[  4.8  -5.5  -2.4 -17.4   6.3   2.7   1.1  10.6  -1.2   2.9  -6.1  -8.2
  -3.6 -15.2 -18.3 -13.2   7.1  -6.9  -5.5  24.2  -9.5 -16.7  10.9  -4.3
  -5.6   4.5  -1.8  14.0  -6.3] -> <50>
[  2.4   0.3 -15.2  -0.4   7.8   0.3   2.2  23.3   2.8 -10.5  -6.9  10.4
  -3.0 -12.6   3.0  -9.7  -5.1  -7.6 -11.6  15.7  -7.3  -2.9  -1.8   0.0
   1.3 -14.8 -43.2   4.9  -1.8] -> <59>
[ -4.6  -6.0  -1.0 -11.0   8.8 -19.6   4.9   2.5 -10.3  -8.5   1.5  -5.7
   4.4  -0.5  -6.7   0.6  -8.6  -3.0   2.3  27.6  -9.7  13.6   6.6  -9.0
   6.9   3.1   9.5   2.9  12.1] -> <59>
[ 13.9  -6.8  29.0 -14.9  -5.5 -14.2  -2.8   1.7   3.2   0.1  -0.3 -14.4
   9.7 -11.7  12.3   9.7 -31.3 -11.1 -16.5  25.0 -15.7  38.0   0.2 -10.9
 -13.6  -3.6   0.8   4.7   6.1] -> <49>
[  7.3 -19.5   6.5 -14.1   2.5  -1.7   1.6  16.5   8.7   6.4 -11.8 -15.0
   2.6 -25.1 -19.6 -14.6  11.0 -19.0  -3.2  29.9   5.4  -7.4   4.5 -16.2
  -0.8  -1.3  -4.4  -1.7 -15.7] -> <50>
[ 25.2  -9.8  -5.1  -9.6  -0.1   8.2 -10.1  17.8  15.0  -9.3   9.8 -12.8
  13.6 -44.3  16.7  -1.4 -29.5  -9.8   2.9  70.0  -3.3  42.5  -8.1 -11.1
  -6.0 -21.4  -6.5 -10.4 -14.1] -> <68>
[ 27.9  -4.6  -8.1  10.5  18.5 -15.9   8.0  30.8  13.2 -14.0   3.6   1.7
   5.1  -4.9   5.2   3.3 -27.2  -9.9  -0.6  47.9  -4.1  34.0  -3.4  -4.1
  -2.5  -9.0  -2.8   0.4   0.4] -> <59>
[  3.4 -10.7   6.2 -13.5   8.8  -7.1   8.6  12.1   4.6   0.3 -13.6   3.0
  11.5 -24.1   1.0  -3.9 -14.1  -5.6   5.9  45.2  -7.1  38.6 -71.2  -3.9
   2.8   3.2   5.4   5.5   4.3] -> <59>
[  5.1   1.6  -2.9   0.9  -1.4   3.0  -8.9  23.7  43.9 -11.5  -5.9   0.8
 -13.5  30.4   9.6 -20.4   3.9  -6.6   5.4   5.4 -12.5   2.7  -5.9 -17.5
  -7.8 -14.5  13.0   0.8 -11.6] -> <59>
[  9.4 -17.5 -25.1 -15.0   4.0   1.3   9.2  28.0   3.9   1.0  15.8  -5.7
  13.2 -22.6   7.4 -16.0   3.6 -17.6   6.0  27.3   3.1  -5.8   9.0  12.6
   2.2 -10.7   5.2  20.1 -23.7] -> <61>
[  1.4   3.6   1.4  -8.6  16.1  -7.7  11.1  25.4  15.8  -1.9  -3.9 -19.3
   4.1 -36.1 -15.2 -25.5 -16.4  -8.3  -1.7  45.2  -3.5  -2.0  -4.0  -4.4
  -3.1  -4.5  -7.0   1.0 -12.5] -> <50>
[ -3.7   8.7   9.8 -12.2  -6.9 -15.3  -1.9  14.1  -0.5   1.0   1.6  -6.4
  -5.8  21.5 -15.6   1.3  -8.5  -0.5 -14.3   1.4   8.4 -32.9   3.6 -16.1
   2.7  10.4   2.2   4.3   3.4] -> <70>
[  3.7  -4.6   1.7 -25.0  -1.9 -10.0  11.2  -0.8  -3.6  -1.3   7.4 -15.1
   7.8 -16.9 -20.8   2.1  -9.7  -9.3  -5.7  32.4  -6.3   4.2  -2.2   3.8
  11.1  -2.3  -2.6   4.8 -11.3] -> <50>
[ 19.8  -2.8  20.5  -5.0   0.2  -1.5   1.0  20.5  13.7   1.4   8.2 -17.6
  10.7 -12.2  25.1   4.0 -27.3  -6.7 -17.6  24.9 -13.2  42.7  -6.0 -11.0
   1.6 -16.9   9.8   6.4  -6.1] -> <59>
[ 11.5  -1.7  -0.4  -2.0  -6.8 -16.4  -0.8  19.2  19.0 -20.9  -2.7  -6.5
  13.1 -21.0   4.6  -4.1 -25.9  -3.1   0.0  45.5  -5.3  40.1 -12.9 -14.5
   7.0 -16.9   7.1  -0.9 -10.6] -> <59>
[ 11.0  -6.6 -15.2  -9.6  -1.7  -3.1  -7.3   8.2  -3.3  -1.0  -4.1 -12.7
   1.0 -13.1  -8.6  -3.2 -14.8  -3.2   6.2  21.1  -9.5 -11.6  -1.3 -10.6
  -4.3  -3.6 -10.8   8.2   3.8] -> <61>
[  4.7 -17.8  -5.7 -11.2   1.2  15.1   2.7  -8.0  -3.2  17.4  -3.3 -15.3
  12.3   3.3 -24.5 -17.3  36.0 -10.7   1.5   1.2 -10.2 -43.5   6.1  -0.9
  -1.1  10.3   2.1  17.7 -17.9] -> <50>
[  8.3   4.3   5.9  -8.4  -3.2 -11.8   3.2  19.7   8.1   5.2  -6.4  42.1
  -4.0  14.6  -8.4 -17.8  -7.5  -1.9 -17.4  15.6  10.1 -23.2  -1.2 -10.9
  -8.1   4.8  -2.4   9.5  10.1] -> <49>
[ -8.0  -8.6   4.9  -2.5  -4.1   0.6   2.4   8.1  -0.4  -1.3  -1.3 -17.8
   1.7 -11.6 -30.8  -1.6  17.5 -16.9   3.3  -2.9 -11.3 -14.7  10.1  13.3
  -7.5   4.3   6.2   6.0 -21.2] -> <61>
[ -0.3  -3.1   1.8  12.0   0.6  -4.5   4.2  17.9  24.8 -10.1   6.3 -13.8
  -3.2 -16.5  -5.7  -9.0   2.4 -13.5  -2.9   0.9 -14.0  -5.2   6.0   0.6
  13.6  -5.5   5.2  14.0 -20.7] -> <59>
[ -3.8  -5.5   6.4   7.3   6.3   8.2 -10.5  19.5   3.7  -3.2   5.0 -16.6
 -11.4 -14.7  -4.5  17.1 -17.8 -12.4 -30.4 -10.7  18.1  -7.2   8.0  20.6
  -5.4  -1.8  -0.1  12.1  -1.6] -> <49>
[  1.7 -12.6   0.7 -11.3   1.7   6.5  -9.2   6.8 -14.3 -15.7   0.4 -26.5
  -0.2 -32.1 -12.9   4.1  -3.6 -10.7  -7.5  11.4 -10.6  -7.2   6.2  -1.3
  -6.2  -0.2  -2.8   3.4 -13.2] -> <50>
[ -3.2  -5.2  11.1  -5.4  -0.7  10.7  -5.0  -5.1   4.0  17.4  -5.1 -10.8
  -3.3 -13.7 -38.8  -2.3  27.1  -9.2   2.6  -4.2   2.3 -38.8   3.7   6.8
  -0.3  10.9  -4.9  -0.1 -13.9] -> <61>
[ 16.4  59.6  -5.5 -11.5   6.7  -9.6   5.3  10.0  -2.2 -17.0  25.4 -17.0
  14.0 -17.6  -7.2   8.7   7.6 -20.6   6.4  19.4 -11.7  28.0   4.3  -3.1
   3.1 -16.4  -1.0   5.3 -23.7] -> <68>
[  6.3  10.2   1.3   3.7  26.0 -17.3  12.8  40.3   8.0 -17.7  -6.5   5.8
  11.1 -52.1 -13.2   4.8 -64.2  -3.8   3.4  71.9   1.7  30.9 -14.5 -11.6
   1.8 -30.5  -0.1   3.1   8.0] -> <68>
[ 22.4  -7.4   1.7   4.0  14.6   5.4   1.5  30.0  26.8 -10.3  -0.5 -12.2
  12.5 -41.8  41.3  -1.4 -36.3 -23.4  19.7  45.8 -29.0  72.7  -5.5 -11.1
   7.8 -25.7   4.9  -1.5  -9.7] -> <68>

[  1.1  11.6  -1.9  -4.8  -3.9   1.1   2.6  22.7  11.5   0.3   1.9  -0.2
  -5.0  -8.7   7.0  -1.5   4.8  -0.6   4.2 -17.9  12.5   5.8   3.3  -1.7
  -4.7 -22.0  -5.8  -3.9  11.7] -> J185
[ -8.9  -4.3  -8.7  -2.2   0.2  -3.3  -5.2  -8.4  13.0  -2.8   1.3   0.1
 -13.3  -7.5   0.7  -6.2   8.5   4.8  -6.6   7.8  -5.9  -1.6  -3.3   2.5
  -0.1   3.5   0.2   7.7   1.4] -> J689
[ -7.6   5.0  -2.2   1.1   3.2   0.8   1.4  -0.4  -7.0  -1.0  -0.8   0.2
  -0.5   3.3   2.2  -0.9  -2.7  -2.7   8.7   9.3  -5.6   0.9   7.3   0.1
   0.7 -14.0   4.8  -3.6  10.8] -> J143
[-18.1  -8.0 -11.0   3.9   0.7  -2.8 -19.8  23.0   7.6  -5.2  -1.0 -12.8
 -21.1   1.5   6.0 -17.9  -4.0   9.6 -13.4 -12.1  -8.1   5.1  -1.1   7.6
   4.4   2.4  14.7   5.3 -10.0] -> J689
[-13.9  -6.9  -4.3   2.5  -7.8  -0.3 -20.9  -4.1 -13.5  -3.5  -4.3  -3.5
   8.4   0.1   3.5  -0.2 -11.8  -1.1 -10.0  -9.6  -8.4   0.7   4.8   5.1
   3.3  11.1  36.6   3.9 -10.3] -> J188
[ -5.5  -2.9  -8.8   3.1 -11.8  -2.1 -14.4  23.3   9.2  -1.3   5.3 -12.5
 -28.9  -6.4   1.5 -20.2  -2.5   2.6  -9.7 -11.6  -3.6   5.2  -2.7   9.2
   1.1 -15.0  19.3   8.6   2.3] -> J689
[  3.2  -3.9  -3.7   4.6  -2.1  -5.7  -5.7 -14.7  -9.7   1.4   0.4  -6.8
   9.2  -8.2   6.9   5.3   5.7  -5.7  -5.9  -1.8  -5.0   3.6  -3.2   4.2
   7.5   2.7   9.1   0.1   3.7] -> J188
[-12.1  -5.2  -6.3  -0.1  -3.0   0.4 -24.9   9.3  -9.6  -4.7  -6.1  -3.8
   6.7   3.8   6.9  -6.9 -17.7  -1.0  -7.0  -4.9  -9.6  -8.9   4.6   5.6
   7.7   3.0  41.2   9.3  -6.7] -> J188
[ -6.1  -7.0  -5.8   0.8  -3.2  -5.7 -22.6   2.2 -10.1  -3.9  -5.5  -3.3
   3.3   0.3   3.5  -0.2 -16.0  -1.3  -7.7 -15.9 -14.3   8.7   1.1   8.1
   8.4   9.6  35.7   1.5  -1.3] -> J188
[  3.2  12.6  -7.3   1.9  -0.3  -1.2   7.6  -8.1 -11.3   3.3   1.0  -0.2
  12.9  -9.7   0.7  -6.2  10.8 -12.4   6.8   3.1  -4.7  -3.5  -0.5  -1.2
   5.1 -28.7   5.0  -8.4  18.8] -> J143
[ -3.0   9.8  -4.6  -2.0   1.9   4.0  13.7 -34.2   1.9   1.7   0.2   3.4
  11.3  -9.2  -6.5   5.7  11.4  -9.0  17.8  19.2 -20.1 -11.8  -2.1   8.1
  -0.2  -8.3 -12.1  -8.3  25.2] -> J143
[-12.8   8.9  -5.5  -3.9   0.5  -2.3  -2.3  -5.2   3.6   3.8  -3.4   3.5
   8.8  -9.6  -2.1   1.7   4.1  -8.8   4.4  -2.1   4.3  -1.4   8.3   3.0
 -22.1 -23.0  17.2 -10.3  13.8] -> J143
[ -5.0 -13.9 -10.9   1.0   7.4  -6.6  -8.8  20.1  -0.7  -6.2  18.3 -12.7
 -17.5 -13.2   5.8  -9.4   9.5   2.6 -10.8  -9.3   5.0   0.1 -11.0  -0.9
   4.6 -14.2   4.9   1.2   3.0] -> J689
[-16.2  16.6 -11.8  -1.7  -6.3  -2.2 -12.9  41.2   7.9  -0.9   1.8   2.1
  -9.1 -11.6   9.6 -15.5  -4.7  -7.9   1.5 -23.9  -2.8  -4.8  10.5  -1.4
  -5.3 -40.6  18.6  -7.2  12.7] -> J185
[-17.9  -4.8 -14.6   1.9   0.2  -2.4 -20.5  29.9   8.8  -4.9  -3.1  -5.5
 -22.9  -3.8  -3.0 -19.5 -11.2   2.8  -9.9  -7.7 -14.5  11.0   5.0   5.7
   6.3   8.8  26.1   7.8   9.6] -> J689
